Below is a small trained network, with its code and all its weights. Each question gives an input and a target symbol and asks what happens when units are switched off, that is, made to give their printed mean instead of their output.

import numpy as np


def w(rows, s, z=0):
    codes = np.array(rows[::2]) - 128.0
    scale = np.full(codes.shape[1], s)
    scale[-1] = z or s
    return codes * scale


def f(y):
    return y / 2 * (1 + np.tanh(0.7978845608 * (y + 0.044715 * y**3)))


def softmax(a):
    e = np.exp(a - a.max(-1, keepdims=True))
    return e / e.sum(-1, keepdims=True)


def log_softmax(a):
    a = a - a.max(-1, keepdims=True)
    return a - np.log(np.exp(a).sum(-1, keepdims=True))


def net(x, mask):
    ids = ['αζθμξπστφψω'.index(c) for c in x.split()]
    T = len(ids)
    res = E[ids] + P[:T]
    u = 0
    for l in range(2):
        r = res
        for j in range(2):
            rows = slice(3 * j, 3 * j + 3)
            q, k, v = (r @ M[l][rows].T for M in (Q, K, V))
            z = softmax(np.where(np.tri(T) > 0, q @ k.T / 3**0.5, -1e9)) @ v
            o = O[l][rows]
            res = res + np.where(mask[u + j], z, o[:, -1]) @ o[:, :-1]
        u += 2
        y = f(res @ A[l][:, :-1].T + A[l][:, -1])
        res = res + np.where(mask[u : u + 4], y, B[l][:, -1]) @ B[l][:, :-1]
        u += 4
    return log_softmax(res[-1] @ U[:, :-1].T + U[:, -1])


Q, K, V, O, A, B = {}, {}, {}, {}, {}, {}
E = w([
[129,134,140],'α',
[75,167,66],'ζ',
[138,149,97],'θ',
[63,121,132],'μ',
[160,1,130],'ξ',
[140,153,157],'π',
[131,141,151],'σ',
[107,155,97],'τ',
[110,133,117],'φ',
[149,149,121],'ψ',
[54,150,98],'ω',
],0.023)
P = w([
[190,144,71],'0',
[46,204,174],'1',
[49,198,169],'2',
[42,210,174],'3',
[45,205,176],'4',
[39,193,181],'5',
[16,194,187],'6',
[3,183,184],'7',
],0.004)
Q[0] = w([
[208,208,9],'0.h0',
[163,21,93],'0.h0',
[155,98,140],'0.h0',
[4,68,138],'0.h1',
[30,200,173],'0.h1',
[63,119,185],'0.h1',
],0.011)
K[0] = w([
[79,231,91],'0.h0',
[157,160,245],'0.h0',
[190,153,126],'0.h0',
[182,95,18],'0.h1',
[165,54,56],'0.h1',
[164,113,60],'0.h1',
],0.012)
V[0] = w([
[170,149,138],'0.h0',
[56,169,12],'0.h0',
[239,106,230],'0.h0',
[177,101,23],'0.h1',
[30,42,254],'0.h1',
[104,83,218],'0.h1',
],0.0093)
O[0] = w([
[155,177,115,98],'0.h0',
[100,39,181,229],'0.h0',
[107,162,33,6],'0.h0',
[181,105,171,138],'0.h1',
[44,100,122,104],'0.h1',
[2,144,155,97],'0.h1',
],0.008,0.014)
A[0] = w([
[96,89,166,3],'0.n0',
[180,143,158,12],'0.n1',
[149,89,88,68],'0.n2',
[205,207,7,55],'0.n3',
],0.011,0.004)
B[0] = w([
[139,126,97,254],'0.n0',
[113,105,56,132],'0.n1',
[136,98,164,115],'0.n2',
[2,139,98,149],'0.n3',
],0.0099,0.007)
Q[1] = w([
[77,73,105],'1.h0',
[135,60,62],'1.h0',
[127,104,47],'1.h0',
[61,8,219],'1.h1',
[80,80,157],'1.h1',
[126,72,208],'1.h1',
],0.016)
K[1] = w([
[167,75,123],'1.h0',
[211,70,177],'1.h0',
[174,151,185],'1.h0',
[145,50,23],'1.h1',
[124,111,3],'1.h1',
[123,38,68],'1.h1',
],0.013)
V[1] = w([
[143,141,178],'1.h0',
[30,142,113],'1.h0',
[93,254,188],'1.h0',
[230,162,98],'1.h1',
[64,170,128],'1.h1',
[114,117,221],'1.h1',
],0.014)
O[1] = w([
[77,156,125,131],'1.h0',
[160,105,80,194],'1.h0',
[98,45,90,59],'1.h0',
[186,37,188,4],'1.h1',
[126,95,34,128],'1.h1',
[2,150,105,168],'1.h1',
],0.0091,0.012)
A[1] = w([
[102,215,167,3],'1.n0',
[181,106,9,51],'1.n1',
[135,216,173,37],'1.n2',
[23,216,1,108],'1.n3',
],0.0097,0.0055)
B[1] = w([
[102,51,46,165],'1.n0',
[57,77,209,147],'1.n1',
[60,2,137,147],'1.n2',
[196,150,138,254],'1.n3',
],0.0088,0.032)
U = w([
[146,74,144,137],'α',
[76,75,205,3],'ζ',
[218,103,198,137],'θ',
[168,160,153,203],'μ',
[156,103,173,193],'ξ',
[122,30,104,52],'π',
[133,54,124,123],'σ',
[131,142,255,112],'τ',
[124,133,216,154],'φ',
[196,24,131,153],'ψ',
[11,128,142,159],'ω',
],0.0085,0.0068)

Each question gives the input, a string of symbols that net reads in full, and the target symbol t.
The units are the heads (3 rows each of Q, K, V and O) and the neurons (one row each of A and B). Each row of codes is followed by its name. A weight is (code - 128) times the scale printed after its matrix; where a second scale follows, it is the last column's (O, A, B and U).
mask holds one flag per unit, layer by layer, with each layer's heads first. A switched-off unit (its flag False) gives its mean, the last column of its rows in O or B, instead of its output. The means were averaged over made-up inputs and are rounded, as every weight is.
A unit's drop is (log p(t) with every unit on - log p(t) with that unit switched off) / (log p(t) with every unit on - log p(t) with every unit switched off).
The circuit of an input: a set's keep is (log p(t) with only the set's units on - log p(t) with every unit switched off) / (log p(t) with every unit on - log p(t) with every unit switched off). Starting from all 12 units, units are removed one at a time, each time the one whose removal leaves the highest keep (on an exact tie, the one counted first), for as long as the keep stays at least 0.8.
circuit, biggest first: the units of the circuit, biggest drop first
most important unit: the unit with the biggest drop
top k neurons: the k neurons with the biggest drops, biggest first
top k neurons in layer l: the k neurons of layer l with the biggest drops, biggest first
which heads matter: for each layer, one digit per head in row order, 1 if its drop is at least 0.15 and else 0, layers parted by /
input θ φ μ, target θ: which heads matter : 11 / 01
input μ ω θ θ ω ζ μ, target μ: most important unit : 0.h1
input ζ μ ω μ, target ζ: top 3 neurons in layer 1 : (1.n2, 1.n3, 1.n0)
input ψ θ ψ ω θ τ, target ψ: which heads matter : 11 / 11
input φ σ ξ τ μ, target μ: circuit, biggest first : (0.h0, 1.n3)
input μ ψ ω θ, target μ: which heads matter : 01 / 01
input τ ζ φ ω θ, target τ: top 2 neurons in layer 1 : (1.n0, 1.n3)
input ω ω ψ α, target ω: circuit, biggest first : (0.h0, 1.h1)
input μ σ ω, target μ: circuit, biggest first : (1.n3, 0.h1, 1.h1)
input μ ψ τ ψ, target μ: circuit, biggest first : (0.h1, 1.n3, 1.h1)
input θ ω ω ψ φ μ π, target θ: circuit, biggest first : (1.h1, 0.h0)
input μ ψ ω τ μ ψ σ, target μ: circuit, biggest first : (1.n3, 0.h1, 1.h1)
input ψ ψ τ α, target ψ: circuit, biggest first : (0.h0, 0.n3, 1.h0)
input θ ψ θ ω σ, target θ: circuit, biggest first : (1.h1, 0.h1)
input μ ψ ω ω μ ω τ, target μ: top neuron : (1.n3)
input ω τ ψ ζ ω, target ω: circuit, biggest first : (0.h0, 1.h1)
input ω ψ φ, target ω: circuit, biggest first : (1.h1, 0.h0)
input τ τ μ, target τ: circuit, biggest first : (1.h1, 0.h1, 1.h0)
input θ ψ σ ω ω ω ω φ, target θ: circuit, biggest first : (1.h1, 0.h1)
input μ ψ π φ, target μ: most important unit : 1.n3
input ψ φ ω ω ζ μ ψ, target ψ: top 2 neurons : (0.n3, 0.n1)
input θ ω ω μ τ τ ω τ, target θ: circuit, biggest first : (1.h1, 0.h0)
input μ τ ω ζ, target μ: top 2 neurons : (1.n3, 1.n2)
input ω ξ ω τ τ ψ, target ψ: circuit, biggest first : (1.h0, 0.h1)
input ζ ω ω ω, target ζ: which heads matter : 11 / 11
input π ψ ω, target π: top 2 neurons in layer 1 : (1.n3, 1.n1)
input μ ω ζ ω ω ω, target μ: top 3 neurons in layer 1 : (1.n3, 1.n2, 1.n1)
